Here is a tiny trained network, its code and every weight. The questions are about switching its units off for an input and a target symbol, where a switched-off unit gives its printed mean instead of its output.

import numpy as np


def w(rows, s, z=0):
    codes = np.array(rows[::2]) - 128.0
    scale = np.full(codes.shape[1], s)
    scale[-1] = z or s
    return codes * scale


def f(y):
    return np.maximum(y, 0)


def softmax(a):
    e = np.exp(a - a.max(-1, keepdims=True))
    return e / e.sum(-1, keepdims=True)


def log_softmax(a):
    a = a - a.max(-1, keepdims=True)
    return a - np.log(np.exp(a).sum(-1, keepdims=True))


def net(x, mask):
    ids = ['γδεζηθλμπστ'.index(c) for c in x.split()]
    T = len(ids)
    res = E[ids] + P[:T]
    u = 0
    for l in range(2):
        q, k, v = (res @ M[l].T for M in (Q, K, V))
        z = softmax(np.where(np.tri(T) > 0, q @ k.T / 3**0.5, -1e9)) @ v
        res = res + np.where(mask[u], z, O[l][:, -1]) @ O[l][:, :-1]
        u += 1
        y = f(res @ A[l][:, :-1].T + A[l][:, -1])
        res = res + np.where(mask[u : u + 16], y, B[l][:, -1]) @ B[l][:, :-1]
        u += 16
    return log_softmax(res[-1] @ U[:, :-1].T + U[:, -1])


Q, K, V, O, A, B = {}, {}, {}, {}, {}, {}
E = w([
[139,116,138,156,66,155,136,147,239,121],'γ',
[142,170,128,225,149,118,84,139,110,108],'δ',
[124,194,142,164,181,121,56,148,232,151],'ε',
[107,105,139,163,113,104,149,171,181,184],'ζ',
[170,115,190,96,59,85,123,198,102,160],'η',
[151,150,29,124,127,141,62,68,88,224],'θ',
[225,127,57,155,160,157,158,198,159,200],'λ',
[149,176,113,167,159,104,112,128,162,193],'μ',
[145,107,183,96,128,156,175,212,187,254],'π',
[203,111,93,208,231,95,147,124,18,174],'σ',
[192,112,216,114,52,135,188,118,72,43],'τ',
],0.019)
P = w([
[136,244,147,77,106,15,127,176,192,79],'0',
[158,129,180,177,82,95,121,183,167,73],'1',
[170,130,154,231,121,157,96,179,142,90],'2',
[170,115,138,153,91,104,99,185,126,157],'3',
[150,105,163,182,84,175,152,136,163,123],'4',
[148,125,150,168,90,144,122,105,146,124],'5',
[155,135,134,141,159,117,114,135,123,167],'6',
[145,139,136,107,141,142,137,132,125,175],'7',
[149,149,126,99,155,144,135,116,119,157],'8',
[147,151,131,61,133,136,123,112,102,152],'9',
[155,129,127,129,165,254,173,83,120,102],'10',
[164,60,131,88,122,191,161,115,153,37],'11',
[135,74,133,35,59,165,151,48,90,107],'12',
],0.012)
Q[0] = w([
[159,155,53,89,132,111,77,136,191,96],'L0H1',
[253,122,139,126,151,144,121,156,180,157],'L0H1',
[75,147,61,61,177,144,232,143,120,96],'L0H1',
],0.0063)
K[0] = w([
[99,138,159,127,166,110,113,185,178,149],'L0H1',
[93,152,135,77,93,203,163,1,37,242],'L0H1',
[44,127,50,163,123,21,133,208,180,23],'L0H1',
],0.0054)
V[0] = w([
[244,246,187,113,151,89,207,195,63,111],'L0H1',
[144,162,4,182,27,117,19,144,144,11],'L0H1',
[101,233,167,213,174,84,27,79,64,102],'L0H1',
],0.0046)
O[0] = w([
[149,110,137,155,91,119,150,156,96,140,255],'L0H1',
[136,200,111,78,143,78,205,193,142,9,73],'L0H1',
[65,100,155,144,149,114,71,140,108,138,144],'L0H1',
],0.014,0.0087)
A[0] = w([
[1,54,61,166,66,75,165,176,155,133,153],'L0N1',
[121,140,40,175,140,167,115,112,55,123,60],'L0N2',
[88,121,35,131,145,124,117,98,130,133,83],'L0N3',
[132,131,90,145,115,129,95,103,110,171,174],'L0N4',
[126,113,144,91,221,67,88,145,117,143,167],'L0N5',
[21,41,140,103,140,150,110,50,187,104,128],'L0N6',
[158,152,83,114,149,144,46,142,203,110,170],'L0N7',
[114,105,70,191,181,178,108,129,161,114,127],'L0N8',
[151,199,161,55,111,139,116,90,183,156,168],'L0N9',
[34,131,121,109,121,146,216,155,114,145,131],'L0N10',
[199,100,126,125,190,131,74,79,109,131,40],'L0N11',
[137,138,139,151,71,143,89,91,88,155,145],'L0N12',
[109,110,162,187,94,136,162,181,121,192,253],'L0N13',
[161,120,80,151,174,129,114,145,66,122,231],'L0N14',
[107,117,107,110,197,57,152,161,61,156,116],'L0N15',
[170,145,152,161,34,199,129,90,170,92,189],'L0N16',
],0.0073,0.0035)
B[0] = w([
[150,228,94,121,154,129,29,94,227,120,143],'L0N1',
[118,99,172,147,145,162,187,74,129,113,170],'L0N2',
[70,166,219,166,12,127,166,158,185,130,130],'L0N3',
[107,97,188,181,33,102,203,116,136,92,178],'L0N4',
[111,130,110,98,74,159,118,137,77,53,153],'L0N5',
[201,161,82,153,153,178,102,135,76,169,133],'L0N6',
[117,126,202,176,91,100,213,170,71,170,140],'L0N7',
[117,148,183,58,40,71,101,112,121,158,152],'L0N8',
[185,58,208,147,137,147,193,144,156,25,142],'L0N9',
[130,112,102,131,130,198,122,59,166,93,131],'L0N10',
[174,79,90,148,75,157,178,109,153,150,168],'L0N11',
[123,31,133,182,184,119,173,186,142,128,185],'L0N12',
[176,142,132,255,100,105,70,120,226,59,252],'L0N13',
[85,105,82,142,114,37,136,59,210,150,194],'L0N14',
[150,152,125,153,67,152,122,80,132,13,172],'L0N15',
[98,146,166,125,195,45,108,151,90,190,183],'L0N16',
],0.0054,0.018)
Q[1] = w([
[253,98,215,202,175,11,132,108,232,165],'L1H1',
[122,98,206,240,144,152,189,164,128,109],'L1H1',
[107,149,96,35,171,75,122,70,87,105],'L1H1',
],0.0059)
K[1] = w([
[174,68,171,48,184,253,102,57,126,165],'L1H1',
[108,106,58,82,99,160,135,176,69,103],'L1H1',
[99,130,176,124,142,111,160,155,181,200],'L1H1',
],0.0058)
V[1] = w([
[138,141,28,150,115,111,150,78,188,156],'L1H1',
[87,155,168,95,102,169,69,179,185,175],'L1H1',
[148,158,111,135,255,63,124,142,214,146],'L1H1',
],0.0074)
O[1] = w([
[2,111,102,152,111,98,168,228,126,111,168],'L1H1',
[29,186,136,168,91,251,159,102,121,101,5],'L1H1',
[99,134,156,116,160,133,112,126,137,235,88],'L1H1',
],0.014,0.017)
A[1] = w([
[129,214,190,151,114,141,93,104,137,87,149],'L1N1',
[51,213,120,131,173,109,85,125,137,159,95],'L1N2',
[107,98,120,9,121,143,124,130,108,111,24],'L1N3',
[116,84,160,143,128,139,111,80,132,163,4],'L1N4',
[80,108,112,150,147,126,146,162,145,133,93],'L1N5',
[31,123,161,109,84,134,91,151,149,140,116],'L1N6',
[146,91,163,130,131,121,117,151,112,108,120],'L1N7',
[142,83,184,161,136,138,76,128,97,86,75],'L1N8',
[111,99,112,164,66,157,147,142,123,187,119],'L1N9',
[90,155,157,83,163,150,118,105,143,154,110],'L1N10',
[122,153,124,153,175,119,144,139,43,106,168],'L1N11',
[155,107,109,83,126,136,143,148,110,80,76],'L1N12',
[92,96,190,128,115,119,197,143,141,148,20],'L1N13',
[154,76,130,146,81,150,108,102,114,76,186],'L1N14',
[138,141,171,95,167,125,138,151,126,81,144],'L1N15',
[157,108,83,147,125,99,147,141,174,86,220],'L1N16',
],0.011,0.0031)
B[1] = w([
[84,70,164,176,147,170,87,104,85,85,138],'L1N1',
[54,130,147,45,208,179,92,13,99,138,131],'L1N2',
[231,145,137,166,177,77,101,79,41,150,128],'L1N3',
[126,102,71,119,123,143,76,162,179,56,141],'L1N4',
[192,209,131,67,115,153,103,164,62,138,150],'L1N5',
[161,221,114,96,210,112,90,92,148,108,135],'L1N6',
[86,167,3,105,55,74,107,208,125,142,200],'L1N7',
[107,157,84,172,133,177,134,106,197,144,192],'L1N8',
[126,144,71,201,134,51,110,67,123,143,157],'L1N9',
[172,7,69,172,100,98,75,86,156,58,129],'L1N10',
[56,75,78,158,71,143,168,196,167,85,133],'L1N11',
[66,118,155,162,137,200,106,149,163,166,144],'L1N12',
[142,117,102,136,200,174,158,87,132,95,153],'L1N13',
[112,203,180,68,154,124,109,119,158,188,193],'L1N14',
[113,101,83,68,176,126,113,114,216,85,135],'L1N15',
[111,155,180,65,108,195,148,159,59,98,252],'L1N16',
],0.0061,0.04)
U = w([
[111,125,177,133,125,100,203,94,165,141,252],'γ',
[137,110,108,139,153,136,99,103,112,112,55],'δ',
[137,65,178,155,139,130,96,97,100,139,132],'ε',
[122,141,87,118,157,116,109,92,128,158,78],'ζ',
[125,102,253,183,42,147,148,107,100,150,144],'η',
[112,168,76,140,84,192,168,141,138,78,83],'θ',
[139,193,129,146,143,137,175,130,102,196,123],'λ',
[104,135,203,152,127,97,117,90,92,206,217],'μ',
[94,123,84,172,63,137,146,68,184,165,154],'π',
[127,66,118,133,128,59,119,113,149,145,123],'σ',
[230,148,101,99,127,101,96,41,120,135,19],'τ',
],0.0076,0.0035)

Each question gives the input, a string of symbols that net reads in full, and the target symbol t.
The units are the heads (3 rows each of Q, K, V and O) and the neurons (one row each of A and B). Each row of codes is followed by its name. A weight is (code - 128) times the scale printed after its matrix; where a second scale follows, it is the last column's (O, A, B and U).
mask holds one flag per unit, layer by layer, with each layer's heads first. A switched-off unit (its flag False) gives its mean, the last column of its rows in O or B, instead of its output. The means were averaged over made-up inputs and are rounded, as every weight is.
A unit's drop is (log p(t) with every unit on - log p(t) with that unit switched off) / (log p(t) with every unit on - log p(t) with every unit switched off).
The circuit of an input: a set's keep is (log p(t) with only the set's units on - log p(t) with every unit switched off) / (log p(t) with every unit on - log p(t) with every unit switched off). Starting from the 12 units with the biggest drops (on a tie, the unit counted first), units are removed one at a time, each time the one whose removal leaves the highest keep (on an exact tie, the one counted first), for as long as the keep stays at least 0.8.
units of the circuit, in order: the units of the circuit, biggest drop first
most important unit: the unit with the biggest drop
top k neurons: the k neurons with the biggest drops, biggest first
k most important neurons of layer l: the k neurons of layer l with the biggest drops, biggest first
input γ γ τ η λ σ π σ π η λ, target π: most important unit => L0N14
input λ σ σ ζ σ γ π γ η, target π: units of the circuit, in order => L1H1, L1N16, L0H1
input τ γ μ σ σ σ σ σ τ γ π, target τ: units of the circuit, in order => L1H1, L0N13
input τ γ π σ ε η γ λ γ σ η, target σ: units of the circuit, in order => L0N16, L1H1, L0N15, L0N11
input λ λ σ η π, target σ: 4 most important neurons of layer 0 => L0N16, L0N13, L0N15, L0N5
input π η γ, target π: units of the circuit, in order => L1H1, L1N9, L0H1, L0N16
input τ θ σ, target θ: units of the circuit, in order => L0H1, L1N11
input σ η γ ε π ε γ, target π: units of the circuit, in order => L1H1, L1N9
input σ σ γ σ δ, target σ: units of the circuit, in order => L1H1, L0N15, L0N16
input λ σ γ λ π π, target π: units of the circuit, in order => L0H1, L1H1, L1N9
input σ γ π ε θ σ ε σ η γ τ ε, target τ: top 2 neurons => L0N7, L0N14
input γ ε σ γ η λ, target λ: units of the circuit, in order => L0H1, L1H1, L1N5
input π σ π π σ σ γ τ π μ, target τ: units of the circuit, in order => L1H1, L0N14
input γ τ γ σ σ γ σ τ γ, target τ: 2 most important neurons of layer 0 => L0N14, L0N4
input θ σ θ ζ π ζ σ τ σ, target τ: units of the circuit, in order => L1H1, L0N14
input τ π σ μ σ ε π γ σ ζ δ θ γ, target θ: most important neuron of layer 0 => L0N13
input σ ε π ε γ σ η π π π τ, target τ: top 2 neurons => L0N13, L0N16
input γ γ γ γ, target γ: top 2 neurons => L1N7, L0N9
input σ τ π ε π, target π: units of the circuit, in order => L0H1, L1H1, L1N16
input σ δ γ σ λ γ γ τ σ γ π μ, target π: most important neuron of layer 1 => L1N16
input θ γ σ λ γ π ε, target π: units of the circuit, in order => L1H1, L0H1
input η σ γ, target σ: units of the circuit, in order => L1H1, L0N16
input σ π σ σ σ λ σ δ σ γ ε, target σ: top 2 neurons => L0N7, L0N16
input μ γ η γ, target η: 4 most important neurons of layer 1 => L1N7, L1N1, L1N8, L1N14
input ζ σ μ δ τ π σ μ σ γ μ, target σ: units of the circuit, in order => L0N16, L0N15, L1H1
input η η η σ ζ σ τ σ δ, target τ: 2 most important neurons of layer 0 => L0N4, L0N14
input γ γ γ γ σ σ η π ε π ε, target π: top 2 neurons => L0N14, L1N16
input ε σ μ π γ λ δ, target λ: most important unit => L0N13
input σ σ σ π η γ σ σ σ σ θ, target σ: top 3 neurons => L0N15, L0N5, L0N3
